Below are the code and all the weights of a small trained network. Each question names an input and a target symbol and asks about switching units off, where a switched-off unit gives its printed mean instead of its output.

import numpy as np


def w(rows, s, z=0):
    codes = np.array(rows[::2]) - 128.0
    scale = np.full(codes.shape[1], s)
    scale[-1] = z or s
    return codes * scale


def f(y):
    return np.maximum(y, 0)


def softmax(a):
    e = np.exp(a - a.max(-1, keepdims=True))
    return e / e.sum(-1, keepdims=True)


def log_softmax(a):
    a = a - a.max(-1, keepdims=True)
    return a - np.log(np.exp(a).sum(-1, keepdims=True))


def net(x, mask):
    ids = ['ΔΘαβεμξστψ'.index(c) for c in x.split()]
    T = len(ids)
    res = E[ids] + P[:T]
    u = 0
    for l in range(2):
        r = res
        for j in range(2):
            rows = slice(3 * j, 3 * j + 3)
            q, k, v = (r @ M[l][rows].T for M in (Q, K, V))
            z = softmax(np.where(np.tri(T) > 0, q @ k.T / 3**0.5, -1e9)) @ v
            o = O[l][rows]
            res = res + np.where(mask[u + j], z, o[:, -1]) @ o[:, :-1]
        u += 2
        y = f(res @ A[l][:, :-1].T + A[l][:, -1])
        res = res + np.where(mask[u : u + 4], y, B[l][:, -1]) @ B[l][:, :-1]
        u += 4
    return log_softmax(res[-1] @ U[:, :-1].T + U[:, -1])


Q, K, V, O, A, B = {}, {}, {}, {}, {}, {}
E = w([
[148,205,145,145,132,133,101,98,122],'Δ',
[124,240,117,133,88,116,79,95,90],'Θ',
[210,98,175,109,132,120,121,103,202],'α',
[129,223,102,115,137,76,107,196,138],'β',
[141,196,98,154,180,171,98,171,166],'ε',
[174,144,121,151,132,74,143,103,202],'μ',
[170,154,149,113,53,143,112,92,189],'ξ',
[174,72,174,131,201,184,134,46,152],'σ',
[175,116,226,182,124,44,8,191,107],'τ',
[150,92,192,127,120,242,135,110,143],'ψ',
],0.015)
P = w([
[198,144,72,106,114,104,87,111,182],'0',
[49,189,180,109,129,52,160,110,181],'1',
[140,173,186,80,121,163,110,175,139],'2',
[121,81,60,176,80,94,95,76,87],'3',
[43,136,173,107,95,98,169,106,185],'4',
[176,169,179,184,110,227,104,154,123],'5',
[135,64,47,213,78,86,150,96,73],'6',
[73,59,185,125,101,122,211,127,205],'7',
[162,190,168,236,107,249,162,148,103],'8',
[167,22,21,200,63,71,217,127,71],'9',
[73,59,175,86,100,142,203,100,230],'10',
[189,197,189,153,133,164,247,88,101],'11',
],0.015)
Q[0] = w([
[211,116,86,121,139,152,98,135,166],'0.h1',
[135,120,98,147,100,99,135,146,224],'0.h1',
[27,103,232,128,153,183,137,157,179],'0.h1',
[254,201,175,206,126,173,119,103,151],'0.h2',
[105,151,162,98,145,75,215,85,148],'0.h2',
[81,50,117,103,139,116,136,102,53],'0.h2',
],0.0097)
K[0] = w([
[168,17,98,236,84,183,207,144,101],'0.h1',
[52,124,111,184,136,145,182,123,185],'0.h1',
[151,169,54,66,159,68,15,108,127],'0.h1',
[190,31,7,223,75,86,254,155,33],'0.h2',
[103,124,88,4,77,110,118,135,190],'0.h2',
[58,151,195,25,150,106,136,126,157],'0.h2',
],0.0064)
V[0] = w([
[121,154,156,125,70,140,120,167,158],'0.h1',
[112,119,186,107,216,160,146,110,94],'0.h1',
[73,65,141,186,147,196,221,146,76],'0.h1',
[142,207,94,114,82,89,93,129,166],'0.h2',
[138,140,149,204,147,178,71,127,123],'0.h2',
[89,200,159,254,111,113,158,91,113],'0.h2',
],0.0076)
O[0] = w([
[87,106,147,49,148,245,205,141,205,165],'0.h1',
[170,102,169,174,189,229,49,82,96,74],'0.h1',
[78,90,162,152,139,158,160,71,63,2],'0.h1',
[180,60,74,66,122,202,112,137,155,203],'0.h2',
[130,152,96,74,231,94,223,36,168,143],'0.h2',
[148,76,178,1,142,74,202,149,76,148],'0.h2',
],0.0078,0.0088)
A[0] = w([
[130,152,176,60,175,254,161,241,93,111],'0.n1',
[82,181,185,120,57,165,143,137,165,251],'0.n2',
[221,147,209,139,99,145,93,59,101,28],'0.n3',
[85,79,32,161,251,111,116,4,175,129],'0.n4',
],0.006,0.0028)
B[0] = w([
[174,52,159,155,79,45,138,60,168,212],'0.n1',
[160,11,129,174,249,80,159,137,158,254],'0.n2',
[119,123,109,208,132,90,145,107,151,165],'0.n3',
[100,113,32,179,145,52,106,158,147,168],'0.n4',
],0.011,0.0075)
Q[1] = w([
[45,101,82,122,85,113,130,118,131],'1.h1',
[17,87,230,79,226,144,147,164,185],'1.h1',
[113,141,131,105,139,151,121,133,137],'1.h1',
[32,131,123,107,97,144,117,108,159],'1.h2',
[165,174,101,161,77,114,123,86,74],'1.h2',
[245,152,120,177,130,131,127,134,119],'1.h2',
],0.011)
K[1] = w([
[152,97,83,133,193,2,70,179,139],'1.h1',
[210,177,56,55,213,88,58,59,185],'1.h1',
[141,142,83,170,145,192,34,137,141],'1.h1',
[151,149,130,152,153,187,68,74,190],'1.h2',
[29,96,222,138,95,106,133,158,109],'1.h2',
[109,101,93,200,61,186,227,170,48],'1.h2',
],0.0072)
V[1] = w([
[61,140,144,106,179,163,167,102,154],'1.h1',
[97,147,124,145,70,41,185,73,114],'1.h1',
[91,95,60,162,97,164,166,86,181],'1.h1',
[152,254,115,79,175,211,102,19,87],'1.h2',
[183,102,205,125,71,170,126,108,164],'1.h2',
[160,103,201,117,137,120,133,64,167],'1.h2',
],0.01)
O[1] = w([
[106,177,62,130,122,181,172,33,184,51],'1.h1',
[211,55,132,25,138,131,113,199,159,113],'1.h1',
[152,87,2,136,200,220,104,41,139,196],'1.h1',
[174,171,115,115,176,86,188,147,44,2],'1.h2',
[170,71,75,190,138,102,195,143,137,111],'1.h2',
[46,173,102,128,168,116,244,207,170,116],'1.h2',
],0.01,0.018)
A[1] = w([
[88,121,65,204,57,255,68,168,137,55],'1.n1',
[49,153,228,197,248,70,178,89,171,115],'1.n2',
[70,93,145,201,161,114,146,125,133,74],'1.n3',
[133,33,176,102,167,136,164,163,156,251],'1.n4',
],0.0064,0.0029)
B[1] = w([
[102,213,160,106,159,133,129,107,83,208],'1.n1',
[170,111,76,48,2,184,161,107,68,171],'1.n2',
[143,209,195,134,174,232,128,196,29,174],'1.n3',
[102,187,131,130,136,88,182,109,91,255],'1.n4',
],0.011,0.019)
U = w([
[109,233,143,83,160,2,146,79,124,72],'Δ',
[169,201,129,51,153,61,145,122,100,8],'Θ',
[101,206,179,115,191,141,149,160,142,132],'α',
[124,75,79,175,91,80,87,71,69,176],'β',
[137,99,139,7,146,166,95,178,174,123],'ε',
[24,123,162,184,63,60,112,115,164,250],'μ',
[128,95,135,171,209,117,140,202,189,200],'ξ',
[113,208,174,13,81,137,117,161,150,1],'σ',
[76,151,71,57,80,122,158,124,210,192],'τ',
[189,87,100,97,117,192,109,217,112,164],'ψ',
],0.0061,0.0021)

Each question gives the input, a string of symbols that net reads in full, and the target symbol t.
The units are the heads (3 rows each of Q, K, V and O) and the neurons (one row each of A and B). Each row of codes is followed by its name. A weight is (code - 128) times the scale printed after its matrix; where a second scale follows, it is the last column's (O, A, B and U).
mask holds one flag per unit, layer by layer, with each layer's heads first. A switched-off unit (its flag False) gives its mean, the last column of its rows in O or B, instead of its output. The means were averaged over made-up inputs and are rounded, as every weight is.
A unit's drop is (log p(t) with every unit on - log p(t) with that unit switched off) / (log p(t) with every unit on - log p(t) with every unit switched off).
The circuit of an input: a set's keep is (log p(t) with only the set's units on - log p(t) with every unit switched off) / (log p(t) with every unit on - log p(t) with every unit switched off). Starting from all 12 units, units are removed one at a time, each time the one whose removal leaves the highest keep (on an exact tie, the one counted first), for as long as the keep stays at least 0.8.
units of the circuit, in order: the units of the circuit, biggest drop first
k most important neurons: the k neurons with the biggest drops, biggest first
heads that matter: for each layer, one digit per head in row order, 1 if its drop is at least 0.15 and else 0, layers parted by /
input α τ ε Θ ξ, target ψ: 4 most important neurons	(0.n2 1.n2 1.n3 1.n1)
input τ ψ Δ β ψ, target σ: 2 most important neurons	(1.n2 1.n3)
input Θ ξ ψ ψ ξ μ ψ α μ μ Θ, target Δ: units of the circuit, in order	(0.n2 0.h1 1.h1 1.n4)
input ξ μ τ, target ξ: units of the circuit, in order	(1.h2)
input ξ ξ τ σ, target μ: 2 most important neurons	(0.n4 0.n2)
input ξ σ ξ μ τ, target α: units of the circuit, in order	(1.n3 1.h2)
input Θ μ τ β, target μ: 3 most important neurons	(1.n3 1.n2 1.n1)
input σ β τ τ α μ ξ, target τ: units of the circuit, in order	(0.h2 1.h2)
input τ τ σ μ α ε σ ψ ψ ξ, target α: units of the circuit, in order	(0.h1 1.h2 1.n1 1.n3)
input ξ σ Θ ψ α ξ σ α, target α: units of the circuit, in order	(1.n3 1.h2 1.n4)
input ξ ξ μ ε ξ σ σ μ μ, target σ: heads that matter	11 / 01
input ε β α μ σ ε β ψ ξ Δ, target α: units of the circuit, in order	(0.h1 1.h2 1.n3)
input ξ β ψ ε, target α: units of the circuit, in order	(1.n1 0.h1 1.h2 1.n3)
input ψ ξ Θ ξ β α ξ, target τ: units of the circuit, in order	(1.h1 1.h2)
input μ α α ψ Δ ξ ε Θ β μ μ ψ, target μ: heads that matter	01 / 01
input σ Θ τ ε μ β α β, target ε: heads that matter	11 / 11
input α ψ σ μ α, target ψ: heads that matter	11 / 11
input Δ ε ε, target Δ: most important neuron	(0.n1)
input τ ε ξ Θ σ Δ ψ μ, target σ: 2 most important neurons	(1.n2 1.n3)
input μ Δ α ψ β β ε Δ ξ β Θ α, target β: most important neuron	(0.n2)
input α ψ τ α, target α: units of the circuit, in order	(1.n3 1.n1 1.h2 0.h1)
input σ Δ τ σ β, target ε: 2 most important neurons	(0.n4 0.n3)
input Δ μ τ μ Θ β ε α μ ξ τ, target Θ: units of the circuit, in order	(1.h2 0.n2 0.h2 0.n1)
input ξ ε σ β ξ Θ ξ τ, target α: units of the circuit, in order	(1.n3 1.h2 1.n4)
